Below is a small trained network, with its code and all its weights. Each question gives an input and a class and asks what happens when units are switched off, that is, made to give their printed mean instead of their output.

import numpy as np


def w(rows, s, z=0):
    codes = np.array(rows[::2]) - 128.0
    scale = np.full(codes.shape[1], s)
    scale[-1] = z or s
    return codes * scale


def f(y):
    return np.maximum(y, 0)


def log_softmax(a):
    a = a - a.max(-1, keepdims=True)
    return a - np.log(np.exp(a).sum(-1, keepdims=True))


def net(x, mask):
    res = np.array(x, float).reshape(1, 3) / 4 @ E
    y = f(res @ A[0][:, :-1].T + A[0][:, -1])
    res = res + np.where(mask, y, B[0][:, -1]) @ B[0][:, :-1]
    return log_softmax(res[-1] @ U[:, :-1].T + U[:, -1])


A, B = {}, {}
E = w([
[153,88,123,181,82,177,104,149],'x0',
[2,126,76,172,158,105,178,163],'x1',
[181,162,131,215,115,138,109,96],'x2',
],0.016)
A[0] = w([
[126,164,146,105,147,110,134,155,208],'N0',
[112,179,165,97,135,148,172,87,46],'N1',
[159,162,110,145,184,69,96,137,201],'N2',
[131,112,120,130,74,210,167,203,67],'N3',
[145,221,150,92,139,21,159,104,101],'N4',
[117,88,88,56,153,139,101,144,99],'N5',
[174,185,40,203,153,123,83,37,126],'N6',
[46,148,101,106,172,113,175,117,214],'N7',
[102,143,56,168,112,145,124,150,139],'N8',
[101,134,77,194,174,135,109,183,82],'N9',
[167,156,198,67,135,148,63,117,91],'N10',
[56,117,149,133,162,164,138,135,150],'N11',
[133,164,190,95,126,154,114,127,42],'N12',
[107,165,133,84,106,103,186,94,224],'N13',
[136,153,128,120,193,73,147,63,159],'N14',
[126,94,157,190,96,159,79,188,104],'N15',
[110,118,118,63,123,125,163,185,48],'N16',
[109,143,148,107,121,103,107,165,152],'N17',
[196,95,69,175,85,197,124,199,84],'N18',
[129,96,155,173,108,141,140,184,220],'N19',
[128,69,71,146,66,160,81,166,91],'N20',
[255,82,203,62,149,145,143,151,55],'N21',
[111,196,34,181,161,97,137,151,118],'N22',
[115,69,114,145,168,83,174,179,252],'N23',
[84,103,126,80,95,107,57,140,65],'N24',
[105,188,138,213,151,155,109,80,173],'N25',
[118,54,109,71,107,142,132,149,139],'N26',
[111,85,165,102,99,132,162,126,71],'N27',
[113,83,130,140,65,156,106,113,121],'N28',
[191,119,159,130,96,108,170,146,52],'N29',
[172,129,146,126,181,180,68,109,88],'N30',
[122,201,143,183,133,101,109,67,96],'N31',
[194,181,188,73,175,108,79,173,236],'N32',
[210,90,109,86,102,121,110,85,90],'N33',
[206,186,104,100,60,138,136,192,36],'N34',
[175,18,110,121,106,194,131,251,152],'N35',
[114,163,116,130,155,54,140,175,31],'N36',
[146,82,130,58,124,179,177,166,175],'N37',
[118,182,128,176,76,98,64,112,35],'N38',
],0.0098,0.0045)
B[0] = w([
[107,210,183,152,91,190,141,126,172],'N0',
[38,204,78,165,200,48,228,91,151],'N1',
[122,168,151,138,159,189,118,141,174],'N2',
[36,168,170,230,205,75,240,96,162],'N3',
[44,195,188,180,216,129,246,160,201],'N4',
[128,135,84,95,123,125,68,69,175],'N5',
[90,134,29,112,96,235,113,67,211],'N6',
[149,66,161,122,103,166,144,151,249],'N7',
[134,90,163,120,97,111,116,132,185],'N8',
[132,44,92,110,91,50,127,134,191],'N9',
[135,109,118,90,105,50,111,153,206],'N10',
[146,81,96,108,82,100,99,159,191],'N11',
[129,57,167,108,146,84,153,96,155],'N12',
[146,166,120,137,144,158,144,185,193],'N13',
[5,206,174,239,186,164,160,188,189],'N14',
[166,194,146,178,226,136,167,110,178],'N15',
[120,128,84,76,186,128,130,40,176],'N16',
[135,146,134,115,127,173,87,87,154],'N17',
[97,132,111,141,155,148,170,140,191],'N18',
[171,138,187,118,163,144,159,184,178],'N19',
[94,172,171,193,185,105,232,131,173],'N20',
[142,92,121,100,128,108,120,92,230],'N21',
[154,60,175,107,53,36,105,159,209],'N22',
[187,109,186,83,29,136,97,156,213],'N23',
[112,129,48,135,116,142,133,32,154],'N24',
[132,111,80,62,97,151,43,133,201],'N25',
[167,163,39,98,64,177,113,40,178],'N26',
[63,165,38,110,106,130,120,48,147],'N27',
[92,142,178,151,178,154,175,145,160],'N28',
[106,71,137,141,88,92,178,114,157],'N29',
[85,85,169,101,114,84,124,144,177],'N30',
[138,164,70,56,92,156,76,1,181],'N31',
[176,142,146,119,100,100,116,206,222],'N32',
[167,89,147,157,134,45,149,171,198],'N33',
[102,110,52,87,146,90,152,173,168],'N34',
[87,212,163,175,154,157,188,131,199],'N35',
[129,78,136,129,174,110,170,122,169],'N36',
[85,143,96,109,114,231,89,91,185],'N37',
[116,147,18,128,108,111,141,99,159],'N38',
],0.0054,0.014)
U = w([
[116,201,175,203,204,103,194,133,59],'0',
[198,37,138,122,108,5,119,156,72],'1',
[146,145,38,111,123,194,85,10,79],'2',
[189,174,174,137,102,196,100,196,254],'3',
],0.011,0.0065)

Each question gives the input, the list of numbers given to net, and the class t.
The units are the neurons (one row each of A and B). Each row of codes is followed by its name. A weight is (code - 128) times the scale printed after its matrix; where a second scale follows, it is the last column's (A, B and U).
mask holds one flag per neuron, in row order. A switched-off neuron (its flag False) gives its mean, the last column of its row in B, instead of its output. The means were averaged over made-up inputs and are rounded, as every weight is.
A unit's drop is (log p(t) with every unit on - log p(t) with that unit switched off) / (log p(t) with every unit on - log p(t) with every unit switched off).
The circuit of an input: a set's keep is (log p(t) with only the set's units on - log p(t) with every unit switched off) / (log p(t) with every unit on - log p(t) with every unit switched off). Starting from the 12 units with the biggest drops (on a tie, the unit counted first), units are removed one at a time, each time the one whose removal leaves the highest keep (on an exact tie, the one counted first), for as long as the keep stays at least 0.8.
units of the circuit, in order: the units of the circuit, biggest drop first
unit that matters most: the unit with the biggest drop
k most important neurons: the k neurons with the biggest drops, biggest first
drop of u: that unit's drop, to one decimal
input [7,-4,-7], class 0: unit that matters most : N35
input [-5,-2,6], class 2: 3 most important neurons : N6, N31, N25
input [0,-5,6], class 2: 3 most important neurons : N6, N31, N22
input [-3,4,3], class 1: units of the circuit, in order : N22, N35
input [7,8,-5], class 1: 4 most important neurons : N9, N23, N11, N4
input [7,-7,4], class 0: 2 most important neurons : N35, N15
input [6,-1,-7], class 2: 3 most important neurons : N26, N37, N4
input [-7,-8,8], class 1: 4 most important neurons : N33, N32, N10, N30
input [-8,-7,2], class 0: 2 most important neurons : N4, N14
input [6,8,6], class 1: 2 most important neurons : N9, N22
input [-4,-5,4], class 1: 2 most important neurons : N10, N33
input [-6,6,8], class 2: 3 most important neurons : N31, N6, N25
input [3,6,-7], class 2: 3 most important neurons : N26, N16, N37
input [-2,-8,8], class 1: units of the circuit, in order : N33
input [6,3,1], class 0: drop of N33 : 0.0
input [-2,-4,2], class 1: drop of N35 : 0.1
input [-6,-3,-6], class 0: drop of N1 : 0.3
